What each symbol does to the points:
QM j HG
QM a TH
QM g GS
QM p PN
PH j GN
PH a CD
PH g FR
PH p FL
LL j PN
LL a BB
LL g MT
LL p GS
TH j HB
TH a CZ
TH g ZH
TH p CF
RH j FF
RH a HZ
RH g HL
RH p JG
HL j QT
HL a ZJ
HL g PN
HL p HG
ZC j RR
ZC a JC
ZC g SJ
ZC p GF
GF j BB
GF a NL
GF g RJ
GF p PM
JC j MT
JC a RJ
JC g DT
JC p NL
QT j GR
QT a DM
QT g TB
QT p DL
CF j QM
CF a RR
CF g ZS
CF p LL
SN j NL
SN a GN
SN g LT
SN p DT
SL j RJ
SL a LT
SL g FL
SL p GN
LJ j PH
LJ a MH
LJ g JG
LJ p FF
ZB j DT
ZB a FL
ZB g CD
ZB p LT
TB j HZ
TB a QM
TB g FG
TB p PB
SJ j PM
SJ a DT
SJ g GN
SJ p RJ
DM j JG
DM a PB
DM g QM
DM p HL
BB j CF
BB a ZC
BB g ZP
BB p ZH
FG j ZJ
FG a GS
FG g BB
FG p TH
ZS j GS
ZS a PM
ZS g NL
ZS p MT
RC j SN
RC a PH
RC g JD
RC p ZB
GR j JD
GR a JG
GR g HZ
GR p MH
JG j FR
JG a LP
JG g HG
JG p QT
HG j DL
HG a HB
HG g MD
HG p TB
PM j ZH
PM a NS
PM g RF
PM p ZP
FR j JF
FR a RH
FR g DL
FR p GR
NS j GF
NS a SN
NS g SL
NS p SJ
FF j FL
FF a RT
FF g QT
FF p FR
RF j JC
RF a SL
RF g ZB
RF p SN
ZP j ZS
ZP a SJ
ZP g SN
ZP p JC
RJ j ZP
RJ a RM
RJ g RC
RJ p RF
HZ j RT
HZ a HG
HZ g ZJ
HZ p LP
JD j LT
JD a FR
JD g RT
JD p CD
ZH j LL
ZH a GF
ZH g JC
ZH p ZS
CZ j FG
CZ a ZS
CZ g GF
CZ p RR
MT j CZ
MT a ZP
MT g NS
MT p ZC
RT j LJ
RT a DL
RT g DM
RT p RH
HB j HL
HB a FG
HB g LL
HB p QM
DL j MH
DL a HL
DL g PB
DL p HZ
TQ j SL
TQ a JD
TQ g FF
TQ p PH
MD j PB
MD a LL
MD g RR
MD p FG
LP j RH
LP a TB
LP g HB
LP p DM
ZJ j DM
ZJ a MD
ZJ g CF
ZJ p HB
PB j LP
PB a PN
PB g TH
PB p ZJ
GS j MD
GS a ZH
GS g ZC
GS p CZ
LT j RM
LT a JF
LT g LJ
LT p TQ
GN j RF
GN a TQ
GN g JF
GN p RC
FL j RC
FL a LJ
FL g GR
FL p JF
DT j NS
DT a RC
DT g TQ
DT p RM
PN j TB
PN a CF
PN g CZ
PN p MD
RM j SJ
RM a ZB
RM g PH
RM p SL
JF j ZB
JF a FF
JF g MH
JF p JD
MH j CD
MH a QT
MH g LP
MH p RT
CD j TQ
CD a GR
CD g RH
CD p LJ
NL j ZC
NL a RF
NL g RM
NL p NS
RR j TH
RR a MT
RR g PM
RR p BB

The rows follow the links: the fewer symbols apart two points are, the more alike their rows tend to be.

Each row is also shifted at random along 3 hidden directions that mean nothing.

Some points, each with a row of numbers:
QM -> -14,-6,29,-65,-43,-48,-8,43,58,-45,-24,-94,-8,-49,-50,18,22,-45,-57,25,-66,-108,143,51,111,-108,20,31,59,50,-41,29,82,-42,59,78,63,-61,-21,-20,1,-62,-16,76,28,29,-18,-23,-27,2,-11,57,-18,-48,40,87,-43,-2,-50,8,24,-35,20,-41
JD -> 28,-9,-15,43,-24,27,55,33,-29,62,55,26,8,29,-43,36,-47,-25,-21,-33,-23,51,-35,-13,-41,22,-20,-8,2,-51,36,-74,-41,75,3,-20,-40,22,28,29,-54,41,38,-57,8,-80,-17,26,-35,-2,79,-39,34,13,-21,-56,33,49,96,-41,0,-27,-14,34
CF -> -59,12,7,-22,26,2,-30,-18,-4,-58,-56,4,-33,-6,21,-51,22,-7,-24,48,3,-54,75,19,50,-26,29,-19,-1,67,-22,77,46,-107,28,28,21,-38,-18,-26,40,-42,-26,37,2,44,27,-20,8,-23,-55,43,-16,-19,32,43,-41,-28,-70,17,-18,8,-32,-40
JG -> 49,-15,3,-5,-26,-76,34,32,-23,3,43,-19,1,-72,-32,26,37,-50,-9,-36,-1,-15,15,-31,74,-64,27,69,56,-27,-79,-29,44,81,-77,66,10,-28,26,20,-87,-73,41,6,-17,-79,-60,30,-66,3,80,48,37,-42,-2,6,-29,46,49,37,21,9,54,50
HB -> -5,-1,25,-48,-36,-8,-15,27,19,-69,-61,-54,-23,-56,-35,-16,28,-29,-37,29,-19,-73,87,-13,94,-65,58,36,53,38,-48,43,68,-14,-7,62,47,-42,-16,-21,-7,-69,1,65,-3,16,-20,-6,-43,1,-5,68,-18,-28,45,56,-62,5,-28,7,8,-9,8,-21
SJ -> 11,13,-5,-24,26,-56,-56,-38,47,24,19,-16,63,46,62,18,20,50,44,-19,29,-8,-48,-12,-48,44,-55,-20,-38,-24,-7,-22,-43,34,-18,-46,34,60,-10,29,56,39,-32,8,-32,64,6,-24,91,44,-56,-42,-17,31,-61,-10,69,-46,-26,9,11,32,60,0
PH -> 53,-10,-5,29,-41,31,43,10,15,81,36,-47,32,10,-52,83,-50,12,13,-54,-61,58,-56,19,-72,4,-35,2,21,-59,55,-78,-63,101,46,-31,-15,33,10,5,-25,63,26,-37,36,-32,-16,-6,0,22,43,-57,-4,23,-11,-47,53,37,63,-40,34,-42,-21,1
PB -> 7,10,11,-33,-39,1,-10,7,-13,-69,-52,-33,-78,-105,-23,-39,56,15,9,18,37,-26,6,-12,95,-40,59,55,20,16,-28,59,51,-16,-46,31,18,-30,-68,-65,-19,-66,21,62,10,-19,18,-15,-54,21,17,68,34,-42,62,87,-113,5,-18,27,2,-53,81,15
HG -> -14,-6,8,9,-52,65,19,19,-32,-49,-46,-31,-89,-113,-51,-12,20,7,-16,22,6,15,7,26,61,-45,76,39,17,26,23,53,29,-42,5,8,-14,-46,-70,-73,-23,-56,31,11,41,-39,27,-9,-74,-4,32,53,31,-58,93,63,-110,15,4,15,-11,-72,7,-1
HZ -> -12,-17,9,8,-36,-4,33,46,-37,-30,7,18,-68,-72,-52,-14,19,-41,-43,-1,31,16,15,-21,81,-17,39,33,19,-12,-15,13,32,10,-63,37,-32,-23,-31,-16,-57,-54,42,1,7,-93,5,19,-86,3,70,49,65,-40,40,43,-79,47,63,21,-11,-55,54,42
RM -> -11,-3,-12,20,36,-39,19,-22,26,82,83,8,72,69,26,52,-32,4,-6,-18,-40,24,-9,56,-65,25,-72,-18,-27,-25,42,-35,-55,16,64,-39,7,36,19,42,25,73,-30,-43,4,18,6,5,54,1,5,-70,4,28,-56,-32,89,2,21,-3,12,7,2,-20
GR -> 29,-4,-23,23,-34,10,86,-6,-14,55,50,-41,-11,-90,-64,63,-3,15,12,-43,-67,52,-33,56,1,-66,25,55,24,-29,30,-29,-20,47,28,5,-14,-35,-6,-33,-64,-11,34,-35,68,-71,-6,-3,-56,-1,100,9,31,-46,41,9,-30,48,50,2,33,-54,18,21
MH -> 42,-7,-19,5,-41,-15,72,-2,-8,65,55,-92,5,-103,-74,78,6,-3,-3,-41,-95,32,5,65,17,-106,20,61,54,-31,12,-29,0,62,39,33,9,-35,6,-24,-68,-21,41,-21,83,-66,-30,-3,-51,-4,93,16,20,-47,47,22,-17,55,41,11,39,-46,26,8
RF -> 11,17,-11,-17,-4,16,-58,-1,46,28,-10,18,-8,72,28,-4,-21,52,40,-15,59,45,-85,-16,-58,111,-64,-44,-63,-45,69,-21,-58,36,1,-78,-4,89,-72,2,73,76,-24,-7,-8,16,61,-26,54,70,-30,-66,27,52,-29,9,30,-26,14,-30,-2,-55,85,16
DL -> 19,-12,10,36,-56,78,52,63,-44,-34,-18,35,-54,-31,-71,-4,-37,-57,-56,2,-10,20,23,-43,38,-24,54,23,50,-1,-2,-14,31,34,-33,39,-29,-27,18,-11,-68,-33,57,-14,-1,-85,-35,27,-98,-18,60,26,11,-14,41,-22,-55,60,63,-34,-11,-18,-66,26
ZC -> -48,9,15,-37,37,-43,-68,-15,40,-32,-13,30,9,71,67,-41,6,10,-8,32,46,-41,32,4,12,55,-43,-46,-48,33,-5,36,1,-75,17,-21,23,39,-33,18,83,27,-51,32,-36,67,43,-17,70,26,-82,-24,1,38,-39,29,28,-52,-55,10,-23,23,33,-35
NL -> -3,16,-3,-11,18,38,-28,-52,63,46,-22,-68,69,65,22,38,-45,48,21,14,-83,-14,18,74,-98,-11,-34,-50,-3,22,65,-1,-58,-43,132,-52,36,20,19,-9,78,65,-40,-11,35,107,5,-31,87,3,-73,-51,-74,31,-4,-33,75,-54,-71,-36,14,11,-83,-78
ZB -> 27,0,-24,65,25,22,41,-31,-22,71,51,-5,64,32,9,34,-39,32,44,-40,-43,72,-82,0,-122,17,-20,-18,-1,-44,42,-55,-64,55,24,-38,-21,26,49,22,-15,60,19,-60,12,6,-33,20,38,-16,25,-53,-31,22,-27,-97,76,12,27,-32,11,45,-69,8
CZ -> -29,13,21,-38,-3,51,-58,-22,24,-61,-88,-15,-27,-2,19,-41,16,35,13,55,20,-41,23,-11,12,0,24,-22,-3,53,4,67,34,-75,12,-17,24,-10,-29,-32,60,-16,-18,45,-7,81,19,-40,34,5,-91,28,-41,6,37,31,-41,-44,-82,-17,-15,8,-20,-31
ZJ -> 2,4,21,-46,-17,-43,-13,21,-3,-74,-42,-42,-31,-94,-20,-23,61,-31,-7,5,20,-66,52,-23,103,-52,51,58,41,30,-69,46,70,-5,-47,58,38,-49,-19,-24,-17,-86,7,70,-4,6,-19,-14,-43,2,-6,78,4,-50,37,64,-76,-2,-29,34,13,-4,55,-2

Start, symbols taken left to right, then the point you end at.
Answers are names.
35,-11,-1,55,-26,35,39,23,-30,43,30,41,26,49,-20,29,-36,0,10,-41,-11,58,-65,-54,-74,38,-20,-15,10,-68,10,-90,-51,114,-36,-31,-44,35,61,46,-58,44,40,-54,-20,-58,-45,26,-23,8,47,-48,-5,25,-33,-96,52,31,86,-49,2,27,-45,46
p g p => RT
-27,11,16,-24,30,28,-51,-34,-5,-76,-76,6,-14,5,47,-64,24,10,7,50,43,-50,34,-33,17,7,37,-14,0,62,-34,69,42,-85,-15,24,18,-31,10,-27,39,-33,-25,37,-24,87,-7,-16,36,-26,-83,42,-49,-7,23,2,-35,-47,-83,13,-20,61,-48,-27
g a => JC
-7,3,-17,-30,21,-97,-19,-18,70,89,83,-23,49,47,30,58,5,18,5,-36,-22,14,-6,68,-26,28,-98,-14,-41,-33,30,-38,-47,22,49,-52,32,56,-43,30,57,62,-50,-16,9,15,42,0,64,44,-2,-65,48,26,-55,35,82,-20,12,18,20,-36,112,-12
j a a => GN
-5,0,-24,4,36,-54,37,-42,36,116,96,-18,74,47,8,70,-26,25,2,-38,-75,39,-1,100,-68,-9,-66,-17,-26,-27,46,-41,-57,13,102,-40,-3,20,17,26,11,66,-40,-38,32,20,14,-1,61,-10,19,-72,21,20,-42,-19,96,-11,16,7,21,-16,15,-22
j j a => SJ
6,23,-6,-53,17,-64,-51,-49,96,65,27,-107,79,31,32,66,-2,56,21,-21,-73,-36,10,98,-42,-23,-61,-13,-5,-6,34,-3,-41,-4,101,-40,65,39,-10,1,71,41,-59,15,33,106,15,-37,101,39,-52,-47,-38,24,-26,28,80,-47,-65,4,36,-9,43,-63
p g => GN
13,13,2,-33,16,-42,-43,-18,55,53,19,-32,64,59,44,45,-9,18,34,-29,-10,-4,-27,15,-55,33,-70,-22,-27,-18,19,-29,-47,33,38,-44,43,49,-11,33,63,62,-43,20,-15,61,-4,-15,86,33,-45,-59,-25,39,-47,-8,85,-32,-23,-13,16,8,29,-24
g p a => FL
-13,14,24,-58,11,-4,-71,-28,49,-47,-73,-52,10,0,34,-31,11,18,5,41,5,-71,39,6,24,-10,17,-13,10,49,-14,50,27,-64,26,2,49,-5,-26,-18,70,-11,-29,65,-6,91,-3,-32,51,21,-84,23,-54,4,18,40,-14,-49,-83,-6,8,9,-10,-50
j p => CF
18,-14,-31,22,-6,-42,73,-10,-36,51,80,-2,-18,-93,-16,39,32,1,20,-49,-11,68,-49,38,6,-30,21,58,-9,-47,1,-25,-12,52,-31,3,-30,-20,-7,-14,-65,-29,36,-45,42,-93,0,22,-46,-15,101,9,67,-48,7,12,-25,48,73,49,26,-34,72,40
p j p => CD
40,-15,-8,5,-19,-63,41,16,2,78,90,-5,34,-5,-16,59,-1,-22,10,-65,-22,38,-29,1,-3,-3,-36,37,0,-60,-10,-74,-34,100,-16,6,-14,23,12,34,-50,22,25,-32,12,-68,-17,18,-8,23,82,-24,45,-8,-45,-10,35,42,83,13,34,-26,71,45
p j a g => MH
-15,23,16,-80,5,-49,-101,-8,39,-58,-52,-5,-26,-13,63,-60,66,37,42,27,100,-61,-15,-27,54,51,-20,9,-32,33,-30,59,24,-37,-62,-15,33,38,-85,-12,80,-19,-39,80,-49,73,41,-41,43,61,-79,26,8,4,-9,85,-31,-63,-65,30,3,-2,121,-5
p g j => MT
50,-1,-18,46,3,17,33,-11,-10,54,42,3,50,23,-8,40,-33,20,54,-49,-19,60,-86,-25,-87,27,-26,7,7,-52,5,-79,-60,97,-25,-29,-25,25,54,37,-37,35,31,-50,-10,-17,-46,12,13,0,46,-37,-21,17,-31,-87,53,24,48,-30,15,38,-31,27
a g a => DL
42,-14,9,59,-45,72,46,44,-66,-23,-23,30,-45,-39,-56,-6,-13,-39,6,-15,15,42,-61,-92,-5,-3,58,29,50,-40,-20,-44,15,83,-81,32,-51,-22,44,1,-82,-24,77,-28,-10,-78,-66,25,-88,-7,64,33,-12,-13,24,-79,-39,48,56,-39,-5,19,-72,58
p p => QT
14,0,-33,28,33,-56,22,-52,11,80,74,-10,49,-5,34,52,11,54,49,-55,-12,69,-78,54,-63,26,-45,15,-42,-43,31,-41,-74,49,14,-52,-10,37,-6,17,3,41,-16,-45,26,-8,10,12,48,8,39,-53,25,12,-37,-11,59,-3,21,24,22,-2,66,17
j j => NL
46,-16,-11,51,-28,43,70,13,-57,3,8,0,-7,-58,-46,19,-17,-15,8,-34,-20,36,-41,-54,-14,-50,52,42,48,-33,-23,-41,9,79,-54,35,-28,-31,47,-1,-89,-35,69,-26,0,-60,-62,31,-77,-24,63,33,2,-27,11,-56,-29,52,54,-20,14,26,-61,37
g a p => ZJ
-44,4,30,-22,-34,53,-42,43,10,-78,-74,16,-89,-16,-32,-58,-4,-30,-47,53,25,-35,75,-10,82,4,28,-18,7,50,13,58,45,-78,12,14,10,-21,-59,-39,38,-29,-4,47,-2,5,42,-32,-47,2,-41,36,1,-13,58,69,-85,3,-21,-26,-37,-66,-2,-31
j j => LP
